Below are the code and all the weights of a small trained network. Each question names an input and a class and asks about switching units off, where a switched-off unit gives its printed mean instead of its output.

import numpy as np


def w(rows, s, z=0):
    codes = np.array(rows[::2]) - 128.0
    scale = np.full(codes.shape[1], s)
    scale[-1] = z or s
    return codes * scale


def f(y):
    return np.maximum(y, 0)


def log_softmax(a):
    a = a - a.max(-1, keepdims=True)
    return a - np.log(np.exp(a).sum(-1, keepdims=True))


def net(x, mask):
    res = np.array(x, float).reshape(1, 6) / 4 @ E
    y = f(res @ A[0][:, :-1].T + A[0][:, -1])
    res = res + np.where(mask, y, B[0][:, -1]) @ B[0][:, :-1]
    return log_softmax(res[-1] @ U[:, :-1].T + U[:, -1])


A, B = {}, {}
E = w([
[102,159,95,54],'x0',
[66,153,205,126],'x1',
[202,148,139,201],'x2',
[146,157,203,91],'x3',
[197,193,111,39],'x4',
[156,74,172,3],'x5',
],0.0076)
A[0] = w([
[159,156,190,122,98],'neuron 0',
[84,160,162,140,131],'neuron 1',
[177,100,91,138,61],'neuron 2',
[71,192,101,127,35],'neuron 3',
[128,132,86,151,66],'neuron 4',
[121,160,223,87,105],'neuron 5',
[172,138,158,182,41],'neuron 6',
[155,80,129,100,93],'neuron 7',
[126,147,247,103,183],'neuron 8',
[116,99,57,172,92],'neuron 9',
[141,129,155,88,100],'neuron 10',
[103,117,145,122,78],'neuron 11',
[112,117,120,151,103],'neuron 12',
[136,133,161,114,88],'neuron 13',
[145,118,242,96,118],'neuron 14',
[137,151,129,107,99],'neuron 15',
[172,135,156,136,83],'neuron 16',
[133,116,146,102,72],'neuron 17',
[108,146,183,130,68],'neuron 18',
[62,138,137,141,140],'neuron 19',
[127,87,160,137,66],'neuron 20',
[204,98,93,158,114],'neuron 21',
[77,148,150,102,253],'neuron 22',
[149,147,98,128,110],'neuron 23',
[108,169,156,139,55],'neuron 24',
[132,131,138,163,97],'neuron 25',
[74,31,184,131,92],'neuron 26',
[114,106,147,131,103],'neuron 27',
[111,92,97,138,58],'neuron 28',
[130,159,111,210,109],'neuron 29',
[98,43,184,123,121],'neuron 30',
[141,169,120,115,95],'neuron 31',
[161,134,117,144,165],'neuron 32',
[141,130,163,205,92],'neuron 33',
[157,103,176,202,100],'neuron 34',
[131,159,119,180,115],'neuron 35',
],0.015,0.0056)
B[0] = w([
[160,197,100,99,177],'neuron 0',
[117,148,96,127,180],'neuron 1',
[169,116,142,218,163],'neuron 2',
[42,155,150,150,167],'neuron 3',
[124,203,135,154,157],'neuron 4',
[69,190,166,67,223],'neuron 5',
[114,152,129,196,172],'neuron 6',
[194,130,122,157,169],'neuron 7',
[85,250,162,83,254],'neuron 8',
[112,245,158,151,199],'neuron 9',
[121,99,152,91,178],'neuron 10',
[153,124,123,107,144],'neuron 11',
[128,149,133,104,152],'neuron 12',
[119,164,146,112,151],'neuron 13',
[150,233,154,66,231],'neuron 14',
[136,126,156,118,153],'neuron 15',
[141,151,104,144,154],'neuron 16',
[121,100,140,133,150],'neuron 17',
[149,145,92,127,162],'neuron 18',
[70,91,139,121,187],'neuron 19',
[179,169,97,124,152],'neuron 20',
[190,83,65,164,199],'neuron 21',
[22,36,163,121,240],'neuron 22',
[169,121,147,154,158],'neuron 23',
[139,129,94,137,147],'neuron 24',
[112,140,129,169,157],'neuron 25',
[216,163,145,18,219],'neuron 26',
[155,153,117,105,148],'neuron 27',
[173,178,150,124,147],'neuron 28',
[65,138,120,136,219],'neuron 29',
[206,108,152,63,211],'neuron 30',
[167,124,137,99,157],'neuron 31',
[158,94,128,116,174],'neuron 32',
[99,129,89,227,203],'neuron 33',
[103,138,83,251,210],'neuron 34',
[101,100,128,144,187],'neuron 35',
],0.019,0.0085)
U = w([
[119,93,185,62,253],'0',
[186,2,149,85,66],'1',
[63,98,136,157,90],'2',
[196,89,137,111,71],'3',
],0.0075,0.0025)

Each question gives the input, the list of numbers given to net, and the class t.
The units are the neurons (one row each of A and B). Each row of codes is followed by its name. A weight is (code - 128) times the scale printed after its matrix; where a second scale follows, it is the last column's (A, B and U).
mask holds one flag per neuron, in row order. A switched-off neuron (its flag False) gives its mean, the last column of its row in B, instead of its output. The means were averaged over made-up inputs and are rounded, as every weight is.
A unit's drop is (log p(t) with every unit on - log p(t) with that unit switched off) / (log p(t) with every unit on - log p(t) with every unit switched off).
The circuit of an input: a set's keep is (log p(t) with only the set's units on - log p(t) with every unit switched off) / (log p(t) with every unit on - log p(t) with every unit switched off). Starting from the 12 units with the biggest drops (on a tie, the unit counted first), units are removed one at a time, each time the one whose removal leaves the highest keep (on an exact tie, the one counted first), for as long as the keep stays at least 0.8.
circuit, biggest first: the units of the circuit, biggest drop first
most important unit: the unit with the biggest drop
top k neurons: the k neurons with the biggest drops, biggest first
drop when u is switched off: that unit's drop, to one decimal
input [-4,-6,-2,-5,4,-3], class 3: circuit, biggest first	(neuron 22; neuron 21)
input [-4,-4,-4,-8,1,5], class 1: circuit, biggest first	(neuron 8; neuron 5)
input [-7,1,5,5,-6,7], class 3: circuit, biggest first	(neuron 34; neuron 30)
input [-6,-8,-3,5,-5,4], class 3: most important unit	neuron 22
input [-8,3,5,2,-7,8], class 3: circuit, biggest first	(neuron 34; neuron 30)
input [7,-6,-5,-6,-4,8], class 3: top 3 neurons	(neuron 7; neuron 28; neuron 19)
input [-6,8,5,-8,-6,4], class 3: top 2 neurons	(neuron 26; neuron 30)
input [-4,1,3,-7,-6,3], class 3: top 2 neurons	(neuron 26; neuron 30)
input [1,-2,7,-1,3,-1], class 3: top 2 neurons	(neuron 22; neuron 21)
input [-6,-8,-2,7,4,-5], class 3: top 2 neurons	(neuron 22; neuron 21)
input [-6,6,-8,6,-8,-3], class 0: drop when neuron 26 is switched off	0.2
input [-8,-5,4,5,1,-1], class 2: drop when neuron 25 is switched off	0.0
input [3,-3,4,-7,5,5], class 1: drop when neuron 14 is switched off	0.1
input [-3,4,-7,-7,-6,-1], class 0: top neuron	(neuron 26)
